Here is a tiny trained network, its code and every weight. The questions are about switching its units off for an input and a target symbol, where a switched-off unit gives its printed mean instead of its output.

import numpy as np


def w(rows, s, z=0):
    codes = np.array(rows[::2]) - 128.0
    scale = np.full(codes.shape[1], s)
    scale[-1] = z or s
    return codes * scale


def f(y):
    return y / 2 * (1 + np.tanh(0.7978845608 * (y + 0.044715 * y**3)))


def softmax(a):
    e = np.exp(a - a.max(-1, keepdims=True))
    return e / e.sum(-1, keepdims=True)


def log_softmax(a):
    a = a - a.max(-1, keepdims=True)
    return a - np.log(np.exp(a).sum(-1, keepdims=True))


def net(x, mask):
    ids = ['γδεηλμπστψω'.index(c) for c in x.split()]
    T = len(ids)
    res = E[ids] + P[:T]
    u = 0
    for l in range(2):
        r = res
        for j in range(3):
            rows = slice(4 * j, 4 * j + 4)
            q, k, v = (r @ M[l][rows].T for M in (Q, K, V))
            z = softmax(np.where(np.tri(T) > 0, q @ k.T / 4**0.5, -1e9)) @ v
            o = O[l][rows]
            res = res + np.where(mask[u + j], z, o[:, -1]) @ o[:, :-1]
        u += 3
        y = f(res @ A[l][:, :-1].T + A[l][:, -1])
        res = res + np.where(mask[u : u + 4], y, B[l][:, -1]) @ B[l][:, :-1]
        u += 4
    return log_softmax(res[-1] @ U[:, :-1].T + U[:, -1])


Q, K, V, O, A, B = {}, {}, {}, {}, {}, {}
E = w([
[80,218,138,232],'γ',
[46,107,107,127],'δ',
[248,148,155,102],'ε',
[178,194,168,196],'η',
[65,151,71,193],'λ',
[146,144,112,116],'μ',
[157,169,102,117],'π',
[193,90,205,116],'σ',
[139,121,126,115],'τ',
[115,121,150,146],'ψ',
[145,168,133,133],'ω',
],0.013)
P = w([
[26,169,134,56],'0',
[249,140,49,169],'1',
[114,136,171,67],'2',
[219,119,73,197],'3',
[116,156,178,78],'4',
[190,84,94,219],'5',
[115,168,184,91],'6',
[175,53,112,236],'7',
[115,182,187,100],'8',
[150,16,134,255],'9',
[114,183,186,107],'10',
[185,83,54,206],'11',
],0.013)
Q[0] = w([
[132,213,190,67],'L0H1',
[63,135,94,59],'L0H1',
[195,188,226,64],'L0H1',
[18,76,22,178],'L0H1',
[150,167,134,103],'L0H2',
[106,83,114,146],'L0H2',
[170,125,141,146],'L0H2',
[166,132,147,124],'L0H2',
[130,116,81,229],'L0H3',
[127,94,91,214],'L0H3',
[121,204,255,13],'L0H3',
[166,114,183,50],'L0H3',
],0.013)
K[0] = w([
[139,180,204,194],'L0H1',
[63,131,86,230],'L0H1',
[154,146,221,159],'L0H1',
[63,115,15,93],'L0H1',
[105,164,178,101],'L0H2',
[147,56,93,141],'L0H2',
[145,144,160,127],'L0H2',
[140,152,183,99],'L0H2',
[108,194,108,21],'L0H3',
[104,197,105,37],'L0H3',
[141,3,92,212],'L0H3',
[99,56,151,215],'L0H3',
],0.012)
V[0] = w([
[174,79,89,26],'L0H1',
[73,146,100,158],'L0H1',
[115,87,167,146],'L0H1',
[94,93,179,181],'L0H1',
[187,147,153,184],'L0H2',
[175,101,76,227],'L0H2',
[254,156,107,213],'L0H2',
[188,130,119,169],'L0H2',
[98,111,64,136],'L0H3',
[221,111,114,224],'L0H3',
[151,49,165,87],'L0H3',
[32,125,163,114],'L0H3',
],0.0074)
O[0] = w([
[140,77,22,58,67],'L0H1',
[46,181,125,211,114],'L0H1',
[92,25,186,130,74],'L0H1',
[92,60,220,171,75],'L0H1',
[243,171,100,100,194],'L0H2',
[171,225,81,94,134],'L0H2',
[238,200,75,59,225],'L0H2',
[177,177,71,88,159],'L0H2',
[116,202,97,105,134],'L0H3',
[179,185,217,136,97],'L0H3',
[188,56,125,1,6],'L0H3',
[65,98,93,121,152],'L0H3',
],0.0057,0.0024)
A[0] = w([
[83,103,87,10,23],'L0N1',
[204,44,61,135,254],'L0N2',
[226,83,112,177,76],'L0N3',
[169,179,49,135,138],'L0N4',
],0.011,0.0074)
B[0] = w([
[91,84,84,1,129],'L0N1',
[110,184,165,210,253],'L0N2',
[49,120,65,110,187],'L0N3',
[114,75,183,148,222],'L0N4',
],0.0098,0.014)
Q[1] = w([
[155,148,83,187],'L1H1',
[144,125,178,131],'L1H1',
[74,152,150,77],'L1H1',
[98,125,130,89],'L1H1',
[140,188,144,135],'L1H2',
[172,119,145,205],'L1H2',
[67,118,148,60],'L1H2',
[98,172,170,108],'L1H2',
[48,176,127,68],'L1H3',
[27,125,110,185],'L1H3',
[70,248,105,96],'L1H3',
[49,200,150,48],'L1H3',
],0.011)
K[1] = w([
[64,139,131,94],'L1H1',
[151,155,161,130],'L1H1',
[149,96,113,186],'L1H1',
[155,109,103,141],'L1H1',
[143,168,117,163],'L1H2',
[109,134,3,126],'L1H2',
[150,146,248,112],'L1H2',
[139,156,164,138],'L1H2',
[171,107,34,252],'L1H3',
[56,120,105,157],'L1H3',
[153,223,58,182],'L1H3',
[159,136,80,178],'L1H3',
],0.014)
V[1] = w([
[188,120,103,189],'L1H1',
[154,96,151,114],'L1H1',
[143,113,169,84],'L1H1',
[163,153,163,56],'L1H1',
[76,147,78,135],'L1H2',
[126,200,197,92],'L1H2',
[178,169,45,125],'L1H2',
[150,116,169,187],'L1H2',
[148,70,175,116],'L1H3',
[172,222,53,113],'L1H3',
[131,128,113,70],'L1H3',
[103,12,198,110],'L1H3',
],0.011)
O[1] = w([
[44,110,164,57,35],'L1H1',
[108,120,179,163,89],'L1H1',
[131,177,142,199,101],'L1H1',
[103,174,118,231,47],'L1H1',
[151,88,59,194,221],'L1H2',
[54,210,138,161,62],'L1H2',
[73,89,102,55,61],'L1H2',
[126,53,200,132,167],'L1H2',
[210,157,238,124,110],'L1H3',
[156,103,40,203,5],'L1H3',
[199,206,95,121,93],'L1H3',
[134,209,255,67,207],'L1H3',
],0.0074,0.017)
A[1] = w([
[146,163,16,177,96],'L1N1',
[221,163,153,87,98],'L1N2',
[27,213,10,155,189],'L1N3',
[53,106,99,2,253],'L1N4',
],0.0098,0.006)
B[1] = w([
[30,138,70,147,149],'L1N1',
[57,103,60,43,250],'L1N2',
[255,47,157,163,137],'L1N3',
[125,220,42,174,182],'L1N4',
],0.011,0.017)
U = w([
[52,27,11,81,69],'γ',
[109,103,47,46,3],'δ',
[104,189,177,211,111],'ε',
[23,46,155,170,166],'η',
[255,35,89,75,238],'λ',
[7,170,100,152,67],'μ',
[207,120,78,158,117],'π',
[63,179,193,163,58],'σ',
[235,211,120,129,178],'τ',
[90,63,140,78,118],'ψ',
[243,133,201,174,248],'ω',
],0.0087,0.0071)

Each question gives the input, a string of symbols that net reads in full, and the target symbol t.
The units are the heads (4 rows each of Q, K, V and O) and the neurons (one row each of A and B). Each row of codes is followed by its name. A weight is (code - 128) times the scale printed after its matrix; where a second scale follows, it is the last column's (O, A, B and U).
mask holds one flag per unit, layer by layer, with each layer's heads first. A switched-off unit (its flag False) gives its mean, the last column of its rows in O or B, instead of its output. The means were averaged over made-up inputs and are rounded, as every weight is.
A unit's drop is (log p(t) with every unit on - log p(t) with that unit switched off) / (log p(t) with every unit on - log p(t) with every unit switched off).
most important unit: the unit with the biggest drop
top k neurons: the k neurons with the biggest drops, biggest first
top k neurons in layer l: the k neurons of layer l with the biggest drops, biggest first
input τ π π τ γ τ δ η τ τ, target τ: top 2 neurons	L0N2, L0N1
input λ τ λ μ μ γ ε, target λ: top 4 neurons	L0N2, L0N4, L1N4, L1N1
input λ γ η δ σ γ μ π η τ, target λ: top 3 neurons	L0N4, L0N2, L1N2
input ψ τ ω τ τ λ π ψ λ μ η γ, target ψ: top neuron in layer 0	L0N4
input γ π ψ μ μ ψ σ, target ψ: top 3 neurons	L1N2, L0N3, L0N2
input η μ τ δ, target η: top 3 neurons	L0N2, L1N2, L0N4
input τ τ σ, target ψ: top 3 neurons	L1N2, L0N2, L1N4
input ε γ μ τ τ π ω τ τ λ μ ω, target ε: top 2 neurons	L0N4, L0N2
input τ γ η ε λ λ ω μ, target τ: top 3 neurons in layer 0	L0N2, L0N1, L0N4
input τ τ μ λ τ η τ ε τ ε μ, target λ: top 3 neurons	L0N3, L0N2, L0N4
input η τ ε λ π τ ψ σ γ ε λ, target γ: top 3 neurons	L0N2, L0N3, L1N4
input τ δ ψ μ μ γ, target τ: top 2 neurons in layer 0	L0N1, L0N4
input τ σ δ γ γ ψ γ, target η: top 2 neurons in layer 1	L1N2, L1N4
input τ μ δ ω, target τ: most important unit	L0H2
input ε ω γ τ δ ψ, target ε: top 2 neurons in layer 0	L0N2, L0N1
input λ τ λ λ π τ η ε τ, target λ: top 4 neurons	L0N3, L0N2, L0N4, L1N4
input ψ μ δ η π λ π, target γ: top 2 neurons	L0N2, L0N3
input τ τ τ μ τ μ ε σ τ, target ψ: top 3 neurons in layer 0	L0N3, L0N2, L0N1
input μ π λ ε δ ε π, target λ: top 2 neurons in layer 1	L1N1, L1N4
input τ π γ τ π γ μ μ μ ψ, target τ: most important unit	L0H2
input μ ψ ω η ε μ ε λ ω, target γ: top 2 neurons in layer 0	L0N2, L0N3
input μ ε τ ε γ η, target μ: top 3 neurons in layer 0	L0N4, L0N2, L0N1
